Below are the code and all the weights of a small trained network. Each question names an input and a class and asks about switching units off, where a switched-off unit gives its printed mean instead of its output.

import numpy as np


def w(rows, s, z=0):
    codes = np.array(rows[::2]) - 128.0
    scale = np.full(codes.shape[1], s)
    scale[-1] = z or s
    return codes * scale


def norm(h):
    return h / np.sqrt((h * h).mean(-1, keepdims=True) + 1e-5)


def f(y):
    return y / 2 * (1 + np.tanh(0.7978845608 * (y + 0.044715 * y**3)))


def log_softmax(a):
    a = a - a.max(-1, keepdims=True)
    return a - np.log(np.exp(a).sum(-1, keepdims=True))


def net(x, mask):
    res = np.array(x, float).reshape(1, 2) / 4 @ E
    u = 0
    for l in range(2):
        y = f(norm(res) @ A[l][:, :-1].T + A[l][:, -1])
        res = res + np.where(mask[u : u + 8], y, B[l][:, -1]) @ B[l][:, :-1]
        u += 8
    return log_softmax(norm(res)[-1] @ U[:, :-1].T + U[:, -1])


A, B = {}, {}
E = w([
[188,28,104,1,117,106,115,198],'x0',
[170,125,212,199,137,191,42,234],'x1',
],0.009)
A[0] = w([
[170,132,176,155,161,145,107,146,73],'L0N0',
[69,117,165,137,93,127,207,40,93],'L0N1',
[84,188,127,175,53,134,159,135,3],'L0N2',
[47,155,215,212,123,133,127,101,40],'L0N3',
[129,130,177,226,127,169,68,135,169],'L0N4',
[54,243,158,211,148,147,122,43,83],'L0N5',
[164,176,178,187,157,163,104,167,79],'L0N6',
[76,191,84,143,73,76,168,10,127],'L0N7',
],0.011,0.0032)
B[0] = w([
[78,179,139,141,123,147,200,125,159],'L0N0',
[44,192,167,205,238,145,182,69,193],'L0N1',
[161,135,145,47,126,139,105,138,161],'L0N2',
[186,35,90,41,53,79,188,160,200],'L0N3',
[70,190,135,119,165,192,95,123,210],'L0N4',
[228,123,118,121,20,7,53,175,249],'L0N5',
[95,91,189,122,142,155,42,140,190],'L0N6',
[50,196,72,227,254,177,221,100,241],'L0N7',
],0.0086,0.016)
A[1] = w([
[23,136,109,138,252,61,218,48,169],'L1N0',
[147,110,155,90,111,195,123,186,245],'L1N1',
[54,142,18,194,211,132,225,80,233],'L1N2',
[123,148,149,144,34,96,55,183,3],'L1N3',
[128,87,172,123,1,132,10,115,10],'L1N4',
[245,119,103,34,93,138,122,154,184],'L1N5',
[117,82,153,162,200,138,87,188,230],'L1N6',
[104,207,52,122,203,174,216,77,185],'L1N7',
],0.0096,0.0028)
B[1] = w([
[62,161,85,190,64,35,221,77,240],'L1N0',
[159,110,109,103,121,138,155,55,178],'L1N1',
[46,77,65,182,83,68,186,93,249],'L1N2',
[160,150,182,182,63,72,82,176,175],'L1N3',
[129,165,123,180,104,64,149,160,184],'L1N4',
[177,134,107,146,181,157,132,123,183],'L1N5',
[100,128,75,108,163,111,159,109,161],'L1N6',
[135,174,62,209,82,1,159,75,219],'L1N7',
],0.013,0.016)
U = w([
[65,96,26,213,83,11,236,50,173],'0',
[136,21,236,164,28,218,215,71,2],'1',
[133,69,190,131,27,197,176,67,2],'2',
[61,176,199,52,220,215,50,168,228],'3',
[141,68,218,151,32,214,212,79,2],'4',
[151,217,206,188,67,64,40,212,201],'5',
[222,58,42,34,226,163,199,77,216],'6',
[141,74,247,130,79,153,197,60,2],'7',
],0.013,0.0078)

Each question gives the input, the list of numbers given to net, and the class t.
The units are the neurons (one row each of A and B). Each row of codes is followed by its name. A weight is (code - 128) times the scale printed after its matrix; where a second scale follows, it is the last column's (A, B and U).
mask holds one flag per neuron, layer by layer. A switched-off neuron (its flag False) gives its mean, the last column of its row in B, instead of its output. The means were averaged over made-up inputs and are rounded, as every weight is.
A unit's drop is (log p(t) with every unit on - log p(t) with that unit switched off) / (log p(t) with every unit on - log p(t) with every unit switched off).
The circuit of an input: a set's keep is (log p(t) with only the set's units on - log p(t) with every unit switched off) / (log p(t) with every unit on - log p(t) with every unit switched off). Starting from the 12 units with the biggest drops (on a tie, the unit counted first), units are removed one at a time, each time the one whose removal leaves the highest keep (on an exact tie, the one counted first), for as long as the keep stays at least 0.8.
units of the circuit, in order: the units of the circuit, biggest drop first
unit that matters most: the unit with the biggest drop
k most important neurons: the k neurons with the biggest drops, biggest first
k most important neurons of layer l: the k neurons of layer l with the biggest drops, biggest first
drop when u is switched off: that unit's drop, to one decimal
input [1,2], class 3: unit that matters most : L0N7
input [4,8], class 3: 3 most important neurons : (L0N5 L1N0 L1N7)
input [-5,0], class 5: units of the circuit, in order : (L0N5 L1N2 L1N0)
input [6,8], class 3: 4 most important neurons : (L1N0 L1N2 L1N7 L0N5)
input [-6,0], class 5: 3 most important neurons : (L0N5 L1N2 L1N0)
input [7,-3], class 6: 2 most important neurons of layer 0 : (L0N7 L0N1)
input [1,8], class 3: 2 most important neurons : (L0N5 L0N7)
input [7,-5], class 6: 2 most important neurons : (L0N7 L0N1)
input [-1,5], class 3: 3 most important neurons of layer 0 : (L0N4 L0N5 L0N7)
input [6,1], class 6: 2 most important neurons : (L0N7 L0N5)
input [5,7], class 3: 2 most important neurons of layer 0 : (L0N5 L0N3)
input [4,5], class 6: 2 most important neurons of layer 1 : (L1N0 L1N1)
input [3,5], class 3: 3 most important neurons of layer 0 : (L0N7 L0N5 L0N3)
input [6,3], class 6: 3 most important neurons : (L0N7 L0N5 L1N0)
input [8,6], class 6: 2 most important neurons : (L0N5 L1N0)
input [3,6], class 3: 3 most important neurons of layer 1 : (L1N0 L1N7 L1N2)
input [2,5], class 3: 2 most important neurons : (L0N7 L0N5)
input [2,-1], class 6: drop when L0N1 is switched off : 1.0
input [4,-3], class 6: drop when L1N0 is switched off : 0.4
input [1,6], class 3: drop when L0N7 is switched off : 0.5
input [5,5], class 6: drop when L0N5 is switched off : 0.9
